A =
[[136 133 133 120 136 117 114 126 114]
 [143 132 134 118 121 126 126 115 112]
 [117 131 123 112 145 136 122 134 129]
 [137 130 135 148 121 105 117 135 129]]
Rows and columns are counted from 0.
(0, 0) => 136
(3, 0) => 137
(0, 7) => 126
(2, 7) => 134
(3, 2) => 135
(2, 4) => 145
(0, 1) => 133
(1, 7) => 115
(0, 4) => 136
(3, 3) => 148
(3, 4) => 121
(3, 7) => 135
(1, 2) => 134
(1, 4) => 121

B =
[[131 126 128 124 124 116 118 130 135 140 148 129 126]
 [116 127 130 141 129 116 127 131 136 119 129 143 121]
 [131 139 132 120 129 123 128 135 128 128 147 113 134]
 [116 116 121 131 131 134 138 124 125 123 130 146 124]
 [123 128 136 129 118 133 148 122 128 118 131 138 132]
 [119 110 118 128 129 126 122 117 132 121 131 141 130]
 [125 132 134 127 132 115 111 139 132 143 130 132 132]
 [125 129 127 128 138 120 109 140 128 142 128 130 127]
 [118 112 116 131 133 125 120 121 131 120 130 140 126]
 [136 135 130 127 124 132 125 123 130 113 145 115 126]
 [127 135 133 140 126 125 140 136 131 129 135 137 111]
 [134 141 130 127 131 117 127 138 131 131 129 108 128]
 [131 127 121 125 136 117 112 132 131 135 117 114 133]
 [127 125 119 128 129 136 153 126 122 124 130 126 120]
 [139 137 139 123 120 144 133 124 121 128 122 121 135]
 [119 123 136 128 119 135 140 120 127 121 128 146 135]]
Indices start at 0.
(0, 0) -> 131
(14, 1) -> 137
(5, 5) -> 126
(12, 12) -> 133
(13, 2) -> 119
(11, 1) -> 141
(4, 10) -> 131
(5, 11) -> 141
(14, 12) -> 135
(15, 7) -> 120
(13, 1) -> 125
(8, 9) -> 120
(14, 11) -> 121
(5, 9) -> 121
(14, 9) -> 128
(13, 3) -> 128
(15, 12) -> 135
(6, 11) -> 132
(0, 4) -> 124
(8, 7) -> 121
(12, 7) -> 132
(13, 8) -> 122
(13, 7) -> 126
(7, 7) -> 140
(12, 0) -> 131
(1, 3) -> 141
(3, 5) -> 134
(4, 6) -> 148
(15, 10) -> 128
(15, 6) -> 140
(6, 0) -> 125
(4, 0) -> 123
(11, 11) -> 108
(2, 11) -> 113
(8, 3) -> 131
(1, 1) -> 127

grid =
array([[129, 118, 128, 128, 139, 119, 124, 119, 120, 119, 127, 123, 125],
       [114, 147, 133, 122, 129, 130, 139, 133, 129, 126, 110, 144, 123],
       [114, 154, 133, 122, 123, 135, 141, 138, 134, 131, 110, 148, 124],
       [143, 104, 123, 134, 131, 123, 115, 120, 124, 127, 146, 108, 133],
       [124, 128, 130, 125, 137, 122, 129, 123, 122, 120, 120, 131, 124],
       [121, 147, 130, 126, 117, 138, 137, 140, 138, 137, 122, 141, 128],
       [142, 102, 124, 134, 136, 120, 114, 116, 120, 123, 143, 108, 131],
       [116, 153, 132, 123, 119, 137, 141, 140, 137, 134, 114, 147, 126],
       [116, 144, 132, 122, 131, 128, 137, 130, 127, 125, 111, 142, 123],
       [116, 153, 132, 123, 119, 138, 141, 140, 137, 135, 115, 146, 126],
       [133, 127, 126, 131, 119, 134, 127, 133, 134, 136, 137, 125, 132],
       [142, 102, 124, 134, 135, 120, 115, 117, 121, 124, 145, 108, 132],
       [137, 120, 125, 132, 121, 132, 123, 129, 132, 135, 141, 119, 133]])
grid[0, 0] -> 129
grid[8, 10] -> 111
grid[:, 3] -> [128, 122, 122, 134, 125, 126, 134, 123, 122, 123, 131, 134, 132]
grid[7, 0] -> 116
grid[0, 3] -> 128
grid[0] -> [129, 118, 128, 128, 139, 119, 124, 119, 120, 119, 127, 123, 125]
grid[4, 5] -> 122
grid[:, 0] -> [129, 114, 114, 143, 124, 121, 142, 116, 116, 116, 133, 142, 137]
grid[2, 8] -> 134
grid[0, 9] -> 119
grid[10, 12] -> 132
grid[0, 11] -> 123
grid[5, 0] -> 121
grid[:, 12] -> [125, 123, 124, 133, 124, 128, 131, 126, 123, 126, 132, 132, 133]
grid[9, 11] -> 146
grid[5, 7] -> 140
grid[1, 3] -> 122
grid[2, 12] -> 124
grid[10, 8] -> 134
grid[10, 9] -> 136
grid[:, 5] -> [119, 130, 135, 123, 122, 138, 120, 137, 128, 138, 134, 120, 132]
grid[7, 9] -> 134
grid[1, 11] -> 144
grid[:, 7] -> [119, 133, 138, 120, 123, 140, 116, 140, 130, 140, 133, 117, 129]
grid[10, 7] -> 133
grid[3] -> [143, 104, 123, 134, 131, 123, 115, 120, 124, 127, 146, 108, 133]
grid[6, 4] -> 136
grid[12, 8] -> 132
grid[11, 7] -> 117
grid[10] -> [133, 127, 126, 131, 119, 134, 127, 133, 134, 136, 137, 125, 132]
grid[0, 4] -> 139
grid[11, 3] -> 134
grid[:, 6] -> [124, 139, 141, 115, 129, 137, 114, 141, 137, 141, 127, 115, 123]
grid[2, 9] -> 131
grid[5, 9] -> 137
grid[2] -> [114, 154, 133, 122, 123, 135, 141, 138, 134, 131, 110, 148, 124]
grid[1, 6] -> 139

x = [139 144 143 157 114]
x[-5] => 139
x[3] => 157

a = [[129, 122, 133, 121, 132, 133, 129, 132], [128, 130, 127, 135, 127, 124, 123, 125], [119, 133, 141, 134, 117, 131, 125, 131], [106, 127, 115, 126, 128, 130, 115, 131], [128, 136, 129, 134, 133, 128, 124, 127], [111, 124, 113, 121, 133, 141, 116, 132], [129, 120, 131, 120, 128, 131, 130, 131], [129, 126, 130, 125, 126, 134, 129, 131]]
a[0][0] -> 129
a[:, 7] -> [132, 125, 131, 131, 127, 132, 131, 131]
a[-6][-7] -> 133
a[0][4] -> 132
a[3][0] -> 106
a[6][3] -> 120
a[-7] -> [128, 130, 127, 135, 127, 124, 123, 125]
a[-7][-2] -> 123
a[2][-8] -> 119
a[:, 6] -> [129, 123, 125, 115, 124, 116, 130, 129]
a[-2][2] -> 131
a[7][-4] -> 126
a[-1][2] -> 130
a[-7][5] -> 124
a[-4] -> [128, 136, 129, 134, 133, 128, 124, 127]
a[-7][-1] -> 125
a[2][-5] -> 134
a[-3][4] -> 133
a[5][-8] -> 111
a[-5] -> [106, 127, 115, 126, 128, 130, 115, 131]
a[-1][1] -> 126
a[5] -> [111, 124, 113, 121, 133, 141, 116, 132]
a[0][3] -> 121
a[4][-1] -> 127
a[:, 1] -> [122, 130, 133, 127, 136, 124, 120, 126]
a[-4][-4] -> 133
a[:, -8] -> [129, 128, 119, 106, 128, 111, 129, 129]
a[0][5] -> 133
a[-3][3] -> 121
a[7][-5] -> 125

W =
[[124 125 116 116]
 [115 115 156 125]
 [128 141 126 135]
 [145 121 123 116]
 [115 129 130 125]]
Indices start at 0.
(0, 0) -> 124
(0, 3) -> 116
(3, 1) -> 121
(3, 3) -> 116
(2, 1) -> 141
(4, 0) -> 115
(1, 3) -> 125
(3, 2) -> 123
(4, 3) -> 125
